Input: array([153, 101, 106, 116])
Output: 153, 116
Input: array([115, 136, 107, 151, 146, 122])
Output: 151, 146
Input: array([157, 125, 127, 136, 129])
Output: 157, 136
Input: array([109, 154, 129, 101, 153])
Output: 154, 153
Input: array([117, 139, 157, 105])
Output: 157, 139
Input: array([129, 133, 130, 103, 127])
Output: 133, 130
Input: array([120, 117, 103, 102, 136])
Output: 136, 120
Input: array([106, 110, 139, 102, 107])
Output: 139, 110
---
[153 133 150 141 142 151 106] => 141, 153

[[158 132 129 139 123]
 [149 148 109 145 133]
 [116 138 112 136 155]] => 109, 158

[139 120 153 127 147 102 140] => 127, 153

[[123 103 111 128 138 132 122]
 [119 119 105 117 128 134 122]
 [149 118 135 128 131 128 128]] => 117, 149

[[107 123 123 129 118]
 [121 149 141 143 125]
 [140 127 127 125 131]] => 141, 149

[103 101 124 150 125] => 124, 150

[125 137 115 155 139 148 123] => 155, 155

[[105 117 129 125 153 108 112]
 [127 133 102 138 126 114 122]
 [148 102 147 148 111 155 154]] => 138, 155
---
array([[105, 136, 106, 156, 137, 135],
       [110, 119, 149, 143, 109, 113]]) yields 119

array([144, 104, 132, 129, 140]) yields 144

array([[130, 103, 120, 142, 119],
       [120, 149, 118, 138, 138]]) yields 120

array([138, 116, 145, 125, 142, 150]) yields 116

array([[110, 147, 140, 136, 109, 111, 108],
       [137, 142, 100, 123, 138, 130, 134],
       [138, 150, 125, 120, 138, 115, 140]]) yields 125

array([117, 130, 132, 145, 116, 151]) yields 130
---
[[139 137 154 114]
 [153 113 142 139]] -> 113

[118 142 114 102 148 145] -> 142

[[148 141 112 119 102 137]
 [110 114 140 131 153 119]
 [114 130 151 146 152 123]] -> 130

[138 145 153 102 153] -> 145

[[131 146 129 133 130]
 [130 126 124 129 128]
 [130 158 136 138 127]] -> 158

[[148 127 111 112 136]
 [133 119 114 109 119]
 [132 119 114 105 119]] -> 119
---
array([134, 142, 140, 102, 122, 117, 150]) yields 122

array([[130, 131, 126, 105, 118, 122],
       [138, 127, 143, 140, 130, 132]]) yields 140

array([[122, 111, 104, 124],
       [129, 128, 106, 134],
       [129, 133, 115, 133]]) yields 133

array([109, 139, 131, 110,  98]) yields 131

array([[113, 146, 128, 111, 130, 124, 104],
       [103, 136, 122, 112, 140, 112, 107]]) yields 140

array([152, 115, 107, 113, 144]) yields 107

array([127, 144, 128, 109, 156]) yields 128

array([110, 152, 131, 114]) yields 152
---
[[102 112 116 111 144 143]
 [143 133 120 120 118 128]
 [113 110 144 133 117 123]] >> 144

[[131 125 119 139 137 135 128]
 [137 127 139 123 121 136 124]
 [126 130 138 150 135 109 131]] >> 138

[[147 138 116 135 148 136 144]
 [112 143 124 152 135 155 120]
 [132 120 119 113 110 153 137]] >> 119

[[116 117 120 135 122 107 133]
 [114 120 113 129 117 119 124]
 [112 138 120 129 129 125 123]] >> 120

[[138 117  99 140 121]
 [136 126 139 131 124]
 [134 130 110 134 129]] >> 110

[[149 148 135 130 140 151 108]
 [107 107 147 141 144 153 151]
 [129 115 113 136 148 141 117]] >> 113

[[131 117 126 149]
 [130 122 128 133]
 [134 110 117 144]] >> 117

[[149 137 144 137 144 113 130]
 [129 156 120 128 111 115 122]
 [108 110 117 125 125 149 122]] >> 117

[[138 124 142 123]
 [123 140 126 153]
 [131 143 121 150]] >> 121
---
[[144 112 152 111 122]
 [108 134 143 143 150]] result: 143

[[113 119 133 119  99]
 [139 135 146 135 151]] result: 135

[[127 133 132 139 140 109 152]
 [128 132 132 132 125 109 135]] result: 109

[[141 130 112  99 153]
 [147 130 124 105 141]] result: 105

[[108 123 121 141 104]
 [108 123 121 137 111]] result: 137

[[146 138 107 140]
 [130 138 104 123]] result: 104

[[152 110 147 131 132]
 [138 107 154 127 132]] result: 127

[[148 122 132 125 142 130]
 [154 120 132 123 142 129]] result: 142

[[131 129 137 127 136 137]
 [133 100 142 145 131 114]] result: 131
---
array([[142, 134, 149, 140, 138],
       [143, 124, 111, 127, 119]]) result: 149

array([[122, 118, 116, 119],
       [116, 140, 130, 107]]) result: 116

array([[132, 121, 133, 108, 124, 110],
       [127, 125, 102, 119, 107, 114]]) result: 133

array([[137, 115, 109, 121],
       [137, 115, 149, 125]]) result: 109

array([[100, 141, 157, 154],
       [137, 119, 117, 123]]) result: 157

array([[125, 105, 105, 103, 107],
       [122, 142, 137, 149, 137]]) result: 105
---
[[103 111 104 149 148 108]
 [111 148 151 137 142 155]
 [145 136 134 103 101 137]]: 134

[[157 124 130 144 116]
 [112 100 128 130 144]
 [109 103 127 116 144]]: 127

[[130 122 113 132]
 [133 117 106 137]
 [149 156 153  99]]: 153

[[128 141 120 128 105 107]
 [136 135 124 121 100 109]
 [134 133 120 121 105 112]]: 120

[[102 143 144 155]
 [141 152 138 110]
 [135 125 119 143]]: 119

[[108 109 117 123 110]
 [102 108 119 132 116]
 [152 106 146 139 141]]: 146

[[129 121 131 150]
 [130 131 125 117]
 [127 128 123 102]]: 123

[[147 115 127 125 127 125]
 [155 154 117 118 118 116]
 [142 104 108 110 111 109]]: 108
---
145  125  100  139  144  142  127 result: 145
108  109  126  127  125  107 result: 108
 99  150  141  126  126 result: 99
145  115  117  125   99  119  102 result: 145
128  139  131   99 result: 128
138  133  116  105  138  134  141 result: 138
125  149  129  129  120  132 result: 125
---
[[131 125 133 134 128 133]
 [133 114 132 135 116 154]]: 116

[[130 131 114 116 133]
 [109 117 109 125 107]
 [125 127 111 118 127]]: 125

[[102 136 136 110 108]
 [142 107 114 116 134]
 [133 112 118 115 128]]: 116

[[130 129 124 126 128]
 [128 103 142 116 124]]: 116

[[138 144 124 121 123 104 140]
 [135 136 116 112 118 112 138]
 [133 155 129 117 128 107 116]]: 112

[[ 98 107 118 130 109]
 [105 112 121 130 113]]: 130

[[134 152 130 133 129]
 [156 111 119 130 119]
 [150 125 123 127 122]]: 130
---
130  124  132  127  134  111
133  127  121  125  135   98
129  119  128  129  132  103
--> 132

128  128  129  129  129  127
128  128  129  129  127  128
133  113  134  154  128  104
--> 128

129  140  112  130  132
129  118  142  128  123
133  103  156  130  116
--> 130

152  120  136  136  132
118  120  125  148  137
120  130  126  126  127
--> 126

139  126  115  128  121  134
132  124  126  121  101  134
101  138  136  125  147  120
--> 147

133  137  143  130  124  137  129
154  132  136  123  139  142  129
122  125  126  131  140  136  127
--> 136

115  146  115  150  125
114  147  114  106  127
146  135  146  153  134
--> 153
---
[147 128  98 144] ==> 98

[[115 150 131 139 107]
 [138 149 108 158 104]] ==> 139

[125 133 120 138 149 103 114] ==> 103

[[122 142 128 113 110 119]
 [142 128 129 123 131 153]] ==> 110

[124 150 118 139 122] ==> 139

[129 105 138 106] ==> 138

[152 122 131 107 131 117 141] ==> 117

[151 135 137 145 151 133] ==> 151

[110 101  99 112] ==> 99

[122 138 150 139 139 137] ==> 139
---
[129 115 151 106 133 122 134] yields 134

[137 112 151 110 153 150] yields 151

[120 103 113 114 119] yields 119

[[133 124 131 124 146 146 128]
 [146 139 148 140 113 113 154]] yields 148

[131 106 127 123 112 129 130] yields 130

[124 109 135 127 156] yields 135
---
[124 134 145 120 151 135 136] -> 145

[[120 144 136 130 130 142 136]
 [118 135 131 105 107 132 138]] -> 136

[153 126 121 135] -> 121

[123 121 129 152] -> 129

[[129 130 151 139 150]
 [120 155 132 127 143]
 [130 129 150 140 151]] -> 151

[[132 136 147 131 141 132 156]
 [135 138 138 131 139 134 140]] -> 147

[104 132 130 128 127] -> 130
---
Input:
[[124 133 124 137]
 [139 126 129 155]]
Output: 124

Input:
[[130 134 156 126 127]
 [146 136 140 119 131]
 [138 120 139 119 135]]
Output: 119

Input:
[[138 128 143 120 126]
 [128 135 120 144 104]
 [117 116 120 110 135]]
Output: 144

Input:
[[125 131 116 143 104 150 118]
 [148 129 142 129 110 113 128]
 [127 125 124 128 119 140 126]]
Output: 113

Input:
[[140 123 126 150]
 [113 101 123 123]
 [125 124 130 129]]
Output: 123

Input:
[[134 114 124 101]
 [ 99 140 104 102]
 [129 153 139 100]]
Output: 104

Input:
[[129 135 115 130 152 132]
 [127 137 119 120 132 129]]
Output: 152
---
[[118 151 140 141]
 [118 152 114 143]] gives 141

[120 128 100 116 137] gives 120

[106 126 119 149 140 134 131] gives 119

[[133 156 130 126]
 [110 152 127 126]
 [126 151 128 125]] gives 126

[148 127 129 107 145] gives 148

[105 127 147 127 139] gives 105

[127 131 155 125 133 105] gives 131

[[114 103 125 134 103 152]
 [130 123 127 149 125 153]] gives 123

[[134 116 121 127 123 131]
 [106 139 134 136 125 133]] gives 139

[[157 110 115 151]
 [146 115 121 156]] gives 151
